Below are the code and all the weights of a small trained network. Each question names an input and a target symbol and asks about switching units off, where a switched-off unit gives its printed mean instead of its output.

import numpy as np


def w(rows, s, z=0):
    codes = np.array(rows[::2]) - 128.0
    scale = np.full(codes.shape[1], s)
    scale[-1] = z or s
    return codes * scale


def f(y):
    return np.maximum(y, 0)


def softmax(a):
    e = np.exp(a - a.max(-1, keepdims=True))
    return e / e.sum(-1, keepdims=True)


def log_softmax(a):
    a = a - a.max(-1, keepdims=True)
    return a - np.log(np.exp(a).sum(-1, keepdims=True))


def net(x, mask):
    ids = ['ΓΔΘΞΨαβζηλμπτφω'.index(c) for c in x.split()]
    T = len(ids)
    res = E[ids] + P[:T]
    u = 0
    for l in range(3):
        r = res
        for j in range(3):
            rows = slice(2 * j, 2 * j + 2)
            q, k, v = (r @ M[l][rows].T for M in (Q, K, V))
            z = softmax(np.where(np.tri(T) > 0, q @ k.T / 2**0.5, -1e9)) @ v
            o = O[l][rows]
            res = res + np.where(mask[u + j], z, o[:, -1]) @ o[:, :-1]
        u += 3
        y = f(res @ A[l][:, :-1].T + A[l][:, -1])
        res = res + np.where(mask[u : u + 4], y, B[l][:, -1]) @ B[l][:, :-1]
        u += 4
    return log_softmax(res[-1] @ U[:, :-1].T + U[:, -1])


Q, K, V, O, A, B = {}, {}, {}, {}, {}, {}
E = w([
[39,141,100,167],'Γ',
[94,33,157,177],'Δ',
[126,34,147,136],'Θ',
[99,113,149,188],'Ξ',
[134,80,135,77],'Ψ',
[50,141,150,136],'α',
[124,151,88,60],'β',
[67,164,150,160],'ζ',
[109,199,182,97],'η',
[86,226,137,146],'λ',
[41,100,164,189],'μ',
[91,33,222,133],'π',
[225,133,123,216],'τ',
[130,61,195,82],'φ',
[127,120,164,2],'ω',
],0.021)
P = w([
[130,160,169,96],'0',
[146,136,210,100],'1',
[131,152,181,76],'2',
[116,159,158,42],'3',
[114,153,151,18],'4',
[113,162,142,4],'5',
],0.0027)
Q[0] = w([
[146,191,89,84],'0.h0',
[209,138,224,179],'0.h0',
[172,141,2,86],'0.h1',
[129,49,34,113],'0.h1',
[148,179,217,106],'0.h2',
[65,200,156,137],'0.h2',
],0.0081)
K[0] = w([
[172,184,99,125],'0.h0',
[31,165,188,53],'0.h0',
[230,183,117,153],'0.h1',
[84,54,91,107],'0.h1',
[254,163,127,197],'0.h2',
[175,129,62,168],'0.h2',
],0.0092)
V[0] = w([
[20,160,140,53],'0.h0',
[172,118,105,128],'0.h0',
[116,254,164,95],'0.h1',
[68,149,163,100],'0.h1',
[105,108,66,69],'0.h2',
[57,116,96,91],'0.h2',
],0.01)
O[0] = w([
[112,117,68,88,253],'0.h0',
[175,85,114,72,48],'0.h0',
[109,137,123,99,129],'0.h1',
[180,2,171,121,242],'0.h1',
[92,95,146,146,66],'0.h2',
[229,228,141,192,149],'0.h2',
],0.0057,0.0051)
A[0] = w([
[232,22,165,202,253],'0.n0',
[168,247,93,168,89],'0.n1',
[77,219,12,171,106],'0.n2',
[132,255,238,151,152],'0.n3',
],0.0066,0.0062)
B[0] = w([
[97,104,27,47,254],'0.n0',
[169,113,190,73,145],'0.n1',
[81,78,253,193,154],'0.n2',
[131,188,93,122,176],'0.n3',
],0.0078,0.0098)
Q[1] = w([
[123,164,152,77],'1.h0',
[75,159,68,130],'1.h0',
[82,218,94,167],'1.h1',
[122,186,121,86],'1.h1',
[134,2,142,78],'1.h2',
[43,137,214,127],'1.h2',
],0.0079)
K[1] = w([
[176,136,92,175],'1.h0',
[129,235,111,36],'1.h0',
[67,85,255,66],'1.h1',
[125,196,114,78],'1.h1',
[158,108,66,141],'1.h2',
[130,128,90,166],'1.h2',
],0.0077)
V[1] = w([
[186,12,152,86],'1.h0',
[123,180,90,85],'1.h0',
[1,81,210,107],'1.h1',
[63,130,96,98],'1.h1',
[220,105,108,147],'1.h2',
[176,118,133,74],'1.h2',
],0.0088)
O[1] = w([
[143,126,136,157,198],'1.h0',
[127,157,102,255,149],'1.h0',
[234,14,80,210,254],'1.h1',
[134,220,58,206,214],'1.h1',
[24,45,103,13,56],'1.h2',
[211,150,141,115,152],'1.h2',
],0.0049,0.0067)
A[1] = w([
[77,107,150,151,74],'1.n0',
[183,254,63,104,86],'1.n1',
[71,54,217,48,3],'1.n2',
[207,140,195,19,141],'1.n3',
],0.0068,0.0045)
B[1] = w([
[145,152,185,116,150],'1.n0',
[201,130,165,134,255],'1.n1',
[158,154,152,249,237],'1.n2',
[155,90,134,109,240],'1.n3',
],0.011,0.0035)
Q[2] = w([
[147,220,254,110],'2.h0',
[140,212,134,207],'2.h0',
[39,187,18,113],'2.h1',
[70,130,199,113],'2.h1',
[193,120,213,42],'2.h2',
[113,142,69,203],'2.h2',
],0.0061)
K[2] = w([
[211,172,244,53],'2.h0',
[103,166,62,245],'2.h0',
[137,130,134,142],'2.h1',
[81,160,129,79],'2.h1',
[48,96,133,89],'2.h2',
[2,156,8,151],'2.h2',
],0.0076)
V[2] = w([
[104,73,8,180],'2.h0',
[95,58,89,123],'2.h0',
[104,190,2,223],'2.h1',
[141,82,225,165],'2.h1',
[94,159,13,178],'2.h2',
[179,166,35,61],'2.h2',
],0.0043)
O[2] = w([
[25,214,185,79,255],'2.h0',
[134,62,15,161,179],'2.h0',
[253,35,83,120,128],'2.h1',
[123,221,110,40,227],'2.h1',
[46,241,119,146,117],'2.h2',
[219,97,81,53,101],'2.h2',
],0.005,0.0021)
A[2] = w([
[7,94,127,126,82],'2.n0',
[86,45,129,84,154],'2.n1',
[29,73,55,164,97],'2.n2',
[168,150,2,137,253],'2.n3',
],0.0092,0.0056)
B[2] = w([
[187,129,126,72,178],'2.n0',
[136,240,3,182,230],'2.n1',
[184,31,187,129,230],'2.n2',
[33,131,186,85,255],'2.n3',
],0.013,0.0081)
U = w([
[70,139,135,173,253],'Γ',
[249,106,105,55,9],'Δ',
[144,130,133,104,187],'Θ',
[109,91,97,79,135],'Ξ',
[141,200,36,169,183],'Ψ',
[79,90,176,114,142],'α',
[223,156,188,77,45],'β',
[155,55,129,87,107],'ζ',
[78,192,77,104,228],'η',
[47,189,106,214,175],'λ',
[215,95,54,222,39],'μ',
[172,94,168,219,12],'π',
[100,147,184,31,230],'τ',
[180,218,111,227,102],'φ',
[170,70,192,119,106],'ω',
],0.011,0.0037)

Each question gives the input, a string of symbols that net reads in full, and the target symbol t.
The units are the heads (2 rows each of Q, K, V and O) and the neurons (one row each of A and B). Each row of codes is followed by its name. A weight is (code - 128) times the scale printed after its matrix; where a second scale follows, it is the last column's (O, A, B and U).
mask holds one flag per unit, layer by layer, with each layer's heads first. A switched-off unit (its flag False) gives its mean, the last column of its rows in O or B, instead of its output. The means were averaged over made-up inputs and are rounded, as every weight is.
A unit's drop is (log p(t) with every unit on - log p(t) with that unit switched off) / (log p(t) with every unit on - log p(t) with every unit switched off).
The circuit of an input: a set's keep is (log p(t) with only the set's units on - log p(t) with every unit switched off) / (log p(t) with every unit on - log p(t) with every unit switched off). Starting from the 12 units with the biggest drops (on a tie, the unit counted first), units are removed one at a time, each time the one whose removal leaves the highest keep (on an exact tie, the one counted first), for as long as the keep stays at least 0.8.
units of the circuit, in order: the units of the circuit, biggest drop first
most important unit: the unit with the biggest drop
k most important neurons: the k neurons with the biggest drops, biggest first
k most important neurons of layer l: the k neurons of layer l with the biggest drops, biggest first
drop of u: that unit's drop, to one decimal
input λ ω λ ω ζ η, target β: units of the circuit, in order => [1.n1, 2.n1, 0.n3]
input Δ Γ Δ, target ζ: units of the circuit, in order => [2.n2, 0.n0]
input π α η ζ τ μ, target μ: most important unit => 2.n3
input Θ π η μ τ, target τ: 3 most important neurons => [2.n3, 2.n1, 0.n0]
input ω Ξ Γ, target π: units of the circuit, in order => [2.n1, 0.n2, 2.n3, 0.n0]
input λ τ η Ψ, target Ψ: units of the circuit, in order => [2.n1, 1.h2]
input α Θ τ π, target π: 2 most important neurons of layer 0 => [0.n3, 0.n1]
input λ ω τ Ψ β, target β: units of the circuit, in order => [0.h0, 0.h1, 1.n1, 2.n1]
input μ Θ Γ, target π: 4 most important neurons => [0.n0, 0.n2, 2.n1, 2.n3]
input η Γ η φ Γ β, target τ: 2 most important neurons => [2.n3, 2.n1]
input τ ζ π μ, target μ: 2 most important neurons => [2.n1, 2.n3]
input π λ Θ π μ, target ω: 2 most important neurons of layer 2 => [2.n2, 2.n1]
input π Δ Θ τ ω, target ω: units of the circuit, in order => [1.n2, 0.h0, 0.h2, 1.n3]
input π π Δ, target ζ: most important neuron of layer 0 => [0.n0]
input π η Γ φ φ Ψ, target η: 3 most important neurons => [2.n1, 2.n3, 2.n2]
input Ψ ζ Δ β π, target μ: 2 most important neurons of layer 0 => [0.n0, 0.n3]
input τ ω Δ Δ λ, target λ: 2 most important neurons of layer 1 => [1.n3, 1.n1]
input Ψ Ψ ζ Ξ π Ξ, target α: drop of 0.n0 => 0.0
input Γ β μ λ Θ, target Ξ: drop of 0.n0 => 0.5
input π μ η Θ, target Ξ: drop of 0.n0 => 0.7
input η φ Ξ, target α: most important neuron of layer 0 => [0.n2]
input Γ ω π μ, target ω: 2 most important neurons of layer 1 => [1.n1, 1.n2]
input μ λ π λ π φ, target Ψ: 2 most important neurons of layer 0 => [0.n0, 0.n2]
input τ φ Γ π μ λ, target λ: 2 most important neurons of layer 0 => [0.n0, 0.n3]
input Ψ λ Γ η ω π, target μ: 3 most important neurons of layer 2 => [2.n1, 2.n3, 2.n2]
